Each row has a name. Each question is about the rows just above it.

[141 185 118 140]  Sala
[106  67 128 128]  zis
[142 139 118 133]  tada
[139 159 141 131]  Mege
[102  65 106 103]  Lepoz
[123 118 129 128]  lis
[160 218 120 117]  zef
[ 66 159 111 109]  Zavav
[103  60  67 171]  datu
[142 180 116 114]  nefas
[139 178 111 108]  Sos
The one value in lis and tada:  [118]
Shared by tada and Mege:  [139]
Whose row is [139 178 111 108]?  Sos
Which value is in both Sala and Mege?  [141]
The one value in Sos and Zavav:  [111]
Which value is in both zis and datu?  [67]

[ 39 103  88 102 150 163 175 155  91  27 209  66 205] = rigog
[197 171 103 185  84 102 131 115 120 121 144 148 160] = lado
[177 172 102 155  90 100 115 122 121  96 154 155 151] = Bape
[ 53 124  88 120 165 192 124 150 105  53 182  76 165] = Zag
Which value is in both lado and Zag?  [120]
Whose row is [ 39 103  88 102 150 163 175 155  91  27 209  66 205]?  rigog

[124 119 124 111  96] -> farab
[116 124  96 129 159] -> Maka
[124 152 117 171  56] -> Saban
[ 56 121  55 116  97] -> goti
[123 158 147 152  45] -> lur
[ 93  55 111  56 113] -> togis
The one value in Saban and lur:  [152]
The one value in Saban and goti:  [56]
The one value in Saban and farab:  [124]
The one value in Saban and togis:  [56]
Shared by Maka and goti:  [116]
Whose row is [124 119 124 111  96]?  farab
The one value in farab and togis:  [111]

[114 162 158  97 123 151 121 119 157 136] = Dusef
[115 133 138 131 110 152 108 148  82 157] = tunit
[121 127 130 126 123 130 152 127 123 128] = lek
[126 130 138 135 115 134 129 141 122 131] = siti
[116 111 131 130 129 156 106 135  83 152] = lovad
[134 110 131 128 170 155  96 112 129 213] = nufi
Which row holds [121 127 130 126 123 130 152 127 123 128]?  lek
The one value in lek and nufi:  [128]
Where do [134 110 131 128 170 155  96 112 129 213] appear?  nufi
The one value in tunit and Dusef:  [157]

[ 93  59 122 104 160 122 111 159 171  81 165  62 134  45 160 100  65 139
 133  39 135  86 144 130 122  98 133  65  97 135  56 107 141 165 138] : Simo
[146 107 115 147 119 154 130 145 140 121  53 127 147  81  68 119 133  79
 147  79 157 137 121 140 123 135 112 142 104 127  98  98  77  75 160] : Rin
[153 107 115 147 119 154 130 145 113 121 139 194 147  81  68 119 133  79
 147  79 157 137 121 140 123 135 112 142 104 127  98  98  77  75 160] : siv
Which row holds [ 93  59 122 104 160 122 111 159 171  81 165  62 134  45 160 100  65 139
 133  39 135  86 144 130 122  98 133  65  97 135  56 107 141 165 138]?  Simo
Which row holds [146 107 115 147 119 154 130 145 140 121  53 127 147  81  68 119 133  79
 147  79 157 137 121 140 123 135 112 142 104 127  98  98  77  75 160]?  Rin

[118 119  95 137 119 165 157  95 113 167 127 153 132 136 156] = ligo
[141 139  75 154 142 127 121 115  91 165 149 171 113 125 113] = kar
[101 117  88 142 133 156 150  77 144 166 131 144 126 106 117] = povom
[115 115 131 132 139 153 144 138 110 182 135 174 135 118 116] = pul
[107 109 112 139 135 134 138 102 123 141 126 144 132 138 130] = naz
[129 133 117 130 128 141 139 103 130 128 130 127 128 143 128] = suz
[142 138 151 127 120 116 112 163 119 105 126 121 130 128 133] = lim
[126 119 128 123 135 139 129 137 115 138 115 138 133 140 130] = runi
[122 135 113 138 122 137 144 109 135 146 139 137 125 131 126] = suv
[ 83  87  46 139 159 153 140  72 106 210 160 194 115  96 137] = mebud
[128 119 138 130 121 138 146 125 139 126 113 135 151 157 130] = rofor
Whose row is [115 115 131 132 139 153 144 138 110 182 135 174 135 118 116]?  pul
Whose row is [118 119  95 137 119 165 157  95 113 167 127 153 132 136 156]?  ligo
Which value is in both naz and ligo?  [132]
The one value in ligo and naz:  [132]
The one value in mebud and naz:  [139]
Shared by suz and ligo:  [127]
Shared by povom and ligo:  [156]

[112 133 170 109 137 126 158]  Tude
[209 121 127 134 109 144 102]  besin
[148 126 138 111  59 113 114]  vopug
[133 110 118 183 118 114  90]  nal
[159  89 108 135 157 106 126]  pota
[150 130 150 128 124  58 177]  zetif
[127  89 108 135 126  58 121]  nuro
[173 117 136  94 147 144 108]  zami
[119 108 148 142  85 111 111]  ven
The one value in nuro and zetif:  [58]
Which value is in both Tude and pota?  [126]
[159  89 108 135 157 106 126] is in which row?  pota

[129 159  98 127 152 146 177 120 140 120 132 169 118 110 124 110 161 148
 127 142 121 143 114]  zofi
[132 146 117 126 119 104  91  91 130 129  87 139  98 101 128  93 111 110
 117 132 143 110 143]  gusim
[126  94 151 190 104 100 147 137 100 138 143 126 178 124 137 133 131 120
 137 147 151 153 153]  Rodo
[150 106 129 191 104 112 135  47  99 139 127 120 164 128 137 111 147 104
 132 143 128 128 151]  pesu
[171 183 144 109 170 154 135 138 125 141 153 145 113 153 117 104 124 108
 143 144 141 134 102]  Gizak
[149 129 106  88 133 107  92 101 169 138 109 164 118 119 178 117 148 144
 133 162 149 112 123]  fef
[122 108 118 141  91 116 190 140 128 106  85 118 139  96 113 117 113 133
  68 143 141  77 119]  benad
[132 146 117 126 119 104  91  91 130 129  87 139  98 101 128  93 153 127
 138 141 165  94 143]  supov
[171 183 144 109 170 150 135 138 125 141 153 124 123 188 102 156 127 100
 101 168 120 143 121]  lemu
[108 179 143 125 117 118 134 103 143 139 117 138 158 105 164 143  87 147
 153 151 117  84 139]  perid
[138  96 133 198 110 135 136  90 100 135 159 112 182 116 107 105 131 117
 140 147 147 150 145]  Tatid
[149  81 109 118 128 139 147 101 151  97 147 124 123 188 102 156 135 117
 148 133 139 130 141]  Vuf
Whose row is [122 108 118 141  91 116 190 140 128 106  85 118 139  96 113 117 113 133
  68 143 141  77 119]?  benad
Where do [149 129 106  88 133 107  92 101 169 138 109 164 118 119 178 117 148 144
 133 162 149 112 123] appear?  fef
Whose row is [150 106 129 191 104 112 135  47  99 139 127 120 164 128 137 111 147 104
 132 143 128 128 151]?  pesu

[ 73 100 185  90 151 207  55 235 207  87 208 117] : Nesu
[171 189  77 153  70  96 184  49 113 123 210  93] : bimu
[207 161 158  96  91 221  77 207 145  51 114  63] : silon
[ 73 100 185  90 151 207  55 235 150  87  56 170] : Mevi
Which value is in both Nesu and silon?  [207]
The one value in silon and Nesu:  [207]

[ 79 130 138 102]  did
[ 95  92 130 127]  Gavar
[138 102 139 153]  Tupu
Whose row is [ 95  92 130 127]?  Gavar
Shared by did and Gavar:  [130]

[122 147 151  48  29] = nusis
[ 49 151 172  95 130] = vel
[147 152 154  49  39] = Sitaf
The one value in nusis and vel:  [151]
The one value in vel and Sitaf:  [49]
Shared by nusis and Sitaf:  [147]
Shared by Sitaf and nusis:  [147]

[129 136 133 135 138 133 136 137 135 131 138 142 137 136 133 129 129 154
 136 132 136 138 136 133 140 140 133 139 139 134] -> sava
[119 143 150 158 144  92  79 118 121 106 108 179 143 104  94 129 125  88
 167 128 102 195 193 142 129 141 142 136 128 158] -> femas
[154 130 109 122 146 128 149 146 134 114 156 157 139 145 129  94  97 136
 124 113 145 131 120 114 160 158 118 152 153 117] -> godet
[138 137 133 133 135 140 141 141 138 136 139 131 135 142 143 133 134 141
 135 133 141 129 132 130 140 139 135 139 139 132] -> Zepa
[ 84 162 173 166 112 116  61 138 132 119  81 113 122 121 142 165 157  98
 128 121 112 139 225 116 123 128 156 140 121 159] -> Puz
Which row holds [129 136 133 135 138 133 136 137 135 131 138 142 137 136 133 129 129 154
 136 132 136 138 136 133 140 140 133 139 139 134]?  sava
Whose row is [138 137 133 133 135 140 141 141 138 136 139 131 135 142 143 133 134 141
 135 133 141 129 132 130 140 139 135 139 139 132]?  Zepa
Whose row is [119 143 150 158 144  92  79 118 121 106 108 179 143 104  94 129 125  88
 167 128 102 195 193 142 129 141 142 136 128 158]?  femas

[100 142  57  93  77  76]  ranu
[201  49 124 121 207 100]  pinup
[174 197 194 123  98 146]  Buda
[ 89 101  88 206 116 177]  notop
[ 65 162 108 185 186 147]  nit
[ 90 101  88 206 115 177]  tive
[111 111 126 120 207 173]  Mas
[ 86  77 206 111  86 120]  Mivaf
[ 70 163 106 195 178 153]  Nev
[ 65 163 119 104 208 133]  Rut
[147 169 134 168 206  34]  Degaz
[ 74 127 104  88  42 124]  Zama
The row with [ 86  77 206 111  86 120] is  Mivaf
Which value is in both tive and Degaz?  [206]

[152  31 102 121  63 111  80  83] -> Gama
[152  31 102 121  63  63 144  83] -> bor
[152  31 102 121  63 112  80  83] -> vas
[139 124 121  31 132 125 137 128] -> Lutir
[107  56 121 134  50 139  64  95] -> dem
[ 32 115 114 119 144 105 164 121] -> Kep
[ 78 145 148 144 107 157  83 118] -> nupi
[144  83 115 125 101 116 141 119] -> goruf
[ 99 115 132 128  96 148  97 124] -> veb
[152 100 110 125 144  89 183 111] -> doza
[144  74 112 120  93 119 139 104] -> Buked
The one value in Kep and nupi:  [144]
Which value is in both Buked and vas?  [112]
Which value is in both Buked and doza?  [144]
Which value is in both doza and vas?  [152]
The one value in bor and Buked:  [144]

[123 144  58 151  62 135 126 126 178 148 145 100  48 144 124 134 112 156
 201 203 157 142 203] = fitib
[141 152  73 155  60 136 127 170 107  68 148 100  65 152 123 149 112 152
 176 178 151 132 137] = ped
[134 147  84 161  81 141 120 135 101  70 154  89  60 157 117 171 105 133
 191 164 160 119 125] = ladi
[141 152  73 155  60 136 127 121 107  68 148 100  66 141 114 158 110 148
 217 197 156 134 139] = sufe
[136 133  94 177  66 147 122 133  93  72 141  79  66 156 113 159 112 133
 173 166 167 125 136] = pases
[148 157  55 184  63 135 125 113  96  68 156  92  52 154 126 172 120 174
 171 165 134 137 130] = Lib
[123 144  58 151  62 135 126 126  90  60 145 100  53 144 124 134 112 156
 201 203 157 142 155] = fefas
[138 172  68 167  77 121 130 115  97  59 164  93  48 171 130 131 119 135
 189 161 178 133 145] = Meked
[143 151  87 178  58 128 111 104 109  71 182 117  57 147 139 150 117 174
 180 160 159 119 132] = tegi
[136 144  67 160  66 132 133 126  97  75 151 103  49 154 123 155 105 157
 187 171 156 133 137] = naba
[136 133  94 177  66 147 122 133  93  72 141  79  66 156 113 159 112 133
 173 166 167 125 136] is in which row?  pases
Whose row is [136 144  67 160  66 132 133 126  97  75 151 103  49 154 123 155 105 157
 187 171 156 133 137]?  naba
Which row holds [148 157  55 184  63 135 125 113  96  68 156  92  52 154 126 172 120 174
 171 165 134 137 130]?  Lib
Which row holds [138 172  68 167  77 121 130 115  97  59 164  93  48 171 130 131 119 135
 189 161 178 133 145]?  Meked

[133 172 138 139 132 124 137 167 164 143 123 127 102 141 134 121 174 120
 123 138 121 148 138  57 121] = bopil
[125 148 119 115 104 130 121 144 154 148 132 129 148 122 125 133 155 131
 132 127 134 133 126 182 137] = Bafu
[134 167 134 133 125 124 146 166 194  90 126 127  92 141 132 120 176 102
 127 145 127 160 139 125 137] = tadi
[133 172 138 139 132 124 137 167 164 102 123 127 126 141 124 128 171 145
 122 127 120 131 128 147 111] = Mal
[145 101 120 118 120 129 117 108 142 124 133 129 125 123 124 129 107 111
 135 131 137 131 129 119 148] = Riso
[133 172 138 133 132 124 137 167 164 102 123 127 102 141 134 128 171 145
 122 127 120 159 128 147 111] = tizu
Whose row is [134 167 134 133 125 124 146 166 194  90 126 127  92 141 132 120 176 102
 127 145 127 160 139 125 137]?  tadi
The row with [133 172 138 133 132 124 137 167 164 102 123 127 102 141 134 128 171 145
 122 127 120 159 128 147 111] is  tizu
[133 172 138 139 132 124 137 167 164 102 123 127 126 141 124 128 171 145
 122 127 120 131 128 147 111] is in which row?  Mal

[127 156  62 183 129 128  99 110 128 142  96  62  85 117  64  86 155 128
 129  63 120 109] -> gima
[161 128  86 186 122  97 129 128 141 128  78  68  74 128  86 128 155  48
  74 160 108 128] -> damu
[143 155  52 216 137 105 144 107  97 180  78  33 128 128  62 120 159  50
  73 128  95 128] -> mefe
[127 156  62 183 150 128  99 110  52 142 111  62  85 117  64  86 155 128
 129 152 120 109] -> sito
[120 129 143 135 154 159 128  94 129 109 151 110  92 182  76 101 121 129
  96  53 113 137] -> depo
[127 128  73  97 126 152 128 108 128 128 124  70 128 128 128 128 162  98
 130 169 129 109] -> mono
Which row holds [161 128  86 186 122  97 129 128 141 128  78  68  74 128  86 128 155  48
  74 160 108 128]?  damu
Whose row is [127 156  62 183 150 128  99 110  52 142 111  62  85 117  64  86 155 128
 129 152 120 109]?  sito
[143 155  52 216 137 105 144 107  97 180  78  33 128 128  62 120 159  50
  73 128  95 128] is in which row?  mefe
Whose row is [127 156  62 183 129 128  99 110 128 142  96  62  85 117  64  86 155 128
 129  63 120 109]?  gima

[141  99 138 117 105] = vono
[ 98 112 202 121  97] = todo
[152  98 100 115 104] = Niba
[165 129 134 113 104] = nimu
[170 180 131 119 105] = nidi
[103  94 138 119 105] = loleg
[138  55  98 111 104] = giz
[116 100 126 116 115] = Migi
[160 149 122 115 111] = gozum
Which value is in both nimu and Niba?  [104]
Shared by todo and Niba:  [98]
The one value in giz and gozum:  [111]
The one value in todo and giz:  [98]

[118 116 134 123 111 142 121 128 102 104 127 170  93 145 176 128 114  78
 135 115 224  80 105 126 130 144 125 115 145  72] -> bigev
[126 124 152 135 153 143 132 115 135 146 132 112 147 116 137 137 145 140
 117 127 120 130 135 117 146 127 134 131 113 137] -> kif
[126 147 117 128  71 103 119 117  66 120 170 164  87 105 100 155 127 120
 104 180 108 183 121  73 179 106 157  97 157 107] -> Ziri
Whose row is [118 116 134 123 111 142 121 128 102 104 127 170  93 145 176 128 114  78
 135 115 224  80 105 126 130 144 125 115 145  72]?  bigev
Where do [126 124 152 135 153 143 132 115 135 146 132 112 147 116 137 137 145 140
 117 127 120 130 135 117 146 127 134 131 113 137] appear?  kif

[165 169 148  67 122 127 175 132  88 129 110 142 133 165 173 153 129 124
 105 130 125 167 148 128 108 139 135  81  83 136 162 170 154 111 133 166
  80 118 161 151 165  87] -> rekig
[131 138 104 129 134 118  80 125  90 136 169 160 110  42  85 126 110 129
 141 166 135 128 140 169 174 160  75 186 134  92 119 125 106 167 121 172
 197 120  72 103  88 137] -> modev
[131 138 104 129 134 118  80 125 113 136 169 104 110  42  85 126 110 129
 141 166 117 128 140 169 174 160  75 186 134  92 119 144 106 167 121 172
 111 120  72 103  88 148] -> kepop
[157  83 156 123 156 152 168 148 170  98 135 139 100 149 172 125 110 126
 159 133 153 172 115 122 120 110 113 106  90 109 119 139 136 107 184 171
  77 135 144 163 144 100] -> sila
[130 132 112 100 121  97 124 124 113 140 133 112 127  70 101 126 117 126
 110 151 111 129 144 163 154 162 101 159 129 109 151 144 123 160 113 154
 169 121  80 107 100 125] -> zuvor
Where do [131 138 104 129 134 118  80 125 113 136 169 104 110  42  85 126 110 129
 141 166 117 128 140 169 174 160  75 186 134  92 119 144 106 167 121 172
 111 120  72 103  88 148] appear?  kepop
The row with [157  83 156 123 156 152 168 148 170  98 135 139 100 149 172 125 110 126
 159 133 153 172 115 122 120 110 113 106  90 109 119 139 136 107 184 171
  77 135 144 163 144 100] is  sila
Which row holds [131 138 104 129 134 118  80 125  90 136 169 160 110  42  85 126 110 129
 141 166 135 128 140 169 174 160  75 186 134  92 119 125 106 167 121 172
 197 120  72 103  88 137]?  modev
Whose row is [165 169 148  67 122 127 175 132  88 129 110 142 133 165 173 153 129 124
 105 130 125 167 148 128 108 139 135  81  83 136 162 170 154 111 133 166
  80 118 161 151 165  87]?  rekig
Which row holds [130 132 112 100 121  97 124 124 113 140 133 112 127  70 101 126 117 126
 110 151 111 129 144 163 154 162 101 159 129 109 151 144 123 160 113 154
 169 121  80 107 100 125]?  zuvor

[118  60 131 169 112] -> Vob
[170  45 203 179  45] -> rulu
[ 61  66 203 179 132] -> nen
[170  66  44  60 132] -> Nukev
Shared by Vob and Nukev:  [60]
The one value in Nukev and rulu:  [170]
Where do [170  66  44  60 132] appear?  Nukev

[132 206 146 101 148]  seka
[136 104 120  95 173]  Nosub
[138 168 200 179 213]  boru
[140 195  82 207  75]  gur
[136 109 133 100 131]  repib
[113 100  47  99  36]  Zozag
[125 106  63 101  54]  futid
[207  95 154  81 159]  Dak
[146 166 164 168 164]  Tasa
[122  72 164  59 172]  baze
[135 213  82 207  75]  vufa
The one value in boru and vufa:  [213]
The row with [146 166 164 168 164] is  Tasa
Which value is in both vufa and Dak?  [207]

[130 134 103 168 102 109 174 108 151 171 135 142 142 133 145 131 139 143
  29 148 102 141  50  70 133 148 106 170 117  92 105  78 133 107 127 139
 113 112 145 133 109 135 136 117 181 154 161 118  68 126 162 112  76 135] = bopez
[131 112 109 165 120 122 167 115 131 145 144 154 153 146 133 118 116 150
 138 162 124 147  67  58 126 147 113 173 112 115 121  49 110 115 127 116
 129  95 151 146  57 147 121 121 186 154 149 117  62 118 146  95  89 161] = sasi
[103 139 137 154 146 107 184  91 133 115 196  82 125 155 100  92 100 121
 111 131 126  68 105 140  97  97 127  67 146 142 151  85 148 128 135 100
 138  93 138 155 160 182 115 106 201 154 120 148 125 114 110  93 123 100] = fer
[117 104 131 156 146 100 169 110 110 104 179 134 153 164 112  95  87 142
  83 158 147 118 102  85 109 125 126 126 125 128 150  39 202 132 133  87
 151  76 135 164 172 180 104 114 201 154 125 132  84 123 114  76 119 156] = Gimu
[113 109 136 158 151 124 170 104 110  99 187 125 148 165 106  91  87 138
  73 153 147 105 108 100 105 117 128 110 131 148 154  46 196 131 134  87
 152  77 145 165 101 184 103 111 202 154 119 136  92 101 110  77 124 147] = Sefos
[117 104 131 156 146 100 169 110 110 104 146 134 153 164 112  95  87 142
  83 158 147 118 102  85 109 125 126 126 125 128 150  39 202 132 133  87
 151  76 135 164 172 180 148 114 201 154 125 132  84 123 114  76 119 156] = bas
[130 108 112 164 125 123 167 115 126 138 148 152 154 149 131 114 109 151
  58 163 129 146  72  60 125 146 115 168 112 120 126  44 183 117 128 109
 134  90 153 149 148 153 116 121 189 154 146 119  62 156 140  90  95 163] = sigep
[115 162 107 165  98 109 183  99 172 180 147 107 120 126 138 130 150 128
 106 127  85 105  54 112 125 128 104 127 132  85 102 118  89 103 128 150
 104 125 138 126 193 136 146 109 181 154 156 130  99 148 156 125  80  87] = lor
[119 158 105 166  95  97 182 101 170 182 144 113 125 125 140 132 149 132
 167 132  86 113  50 101 126 132 104 138 128  81 102 111  94 102 128 149
 104 125 138 143 101 133 147 110 180 154 160 128  92 135 158 125  78  95] = zon
[127 105 116 142 130 125 129 114 121 130 154 150 157 153 126 108 105 150
  94 164 128 142  80  61 120 143 118 163 114 126 131  40 191 121 128 105
 139  87 151 153 127 158 111 154 191 154 141 121  64 130 135  87 101 166] = sapuf
Whose row is [130 134 103 168 102 109 174 108 151 171 135 142 142 133 145 131 139 143
  29 148 102 141  50  70 133 148 106 170 117  92 105  78 133 107 127 139
 113 112 145 133 109 135 136 117 181 154 161 118  68 126 162 112  76 135]?  bopez
Where do [117 104 131 156 146 100 169 110 110 104 179 134 153 164 112  95  87 142
  83 158 147 118 102  85 109 125 126 126 125 128 150  39 202 132 133  87
 151  76 135 164 172 180 104 114 201 154 125 132  84 123 114  76 119 156] appear?  Gimu
Where do [113 109 136 158 151 124 170 104 110  99 187 125 148 165 106  91  87 138
  73 153 147 105 108 100 105 117 128 110 131 148 154  46 196 131 134  87
 152  77 145 165 101 184 103 111 202 154 119 136  92 101 110  77 124 147] appear?  Sefos
The row with [119 158 105 166  95  97 182 101 170 182 144 113 125 125 140 132 149 132
 167 132  86 113  50 101 126 132 104 138 128  81 102 111  94 102 128 149
 104 125 138 143 101 133 147 110 180 154 160 128  92 135 158 125  78  95] is  zon
[131 112 109 165 120 122 167 115 131 145 144 154 153 146 133 118 116 150
 138 162 124 147  67  58 126 147 113 173 112 115 121  49 110 115 127 116
 129  95 151 146  57 147 121 121 186 154 149 117  62 118 146  95  89 161] is in which row?  sasi

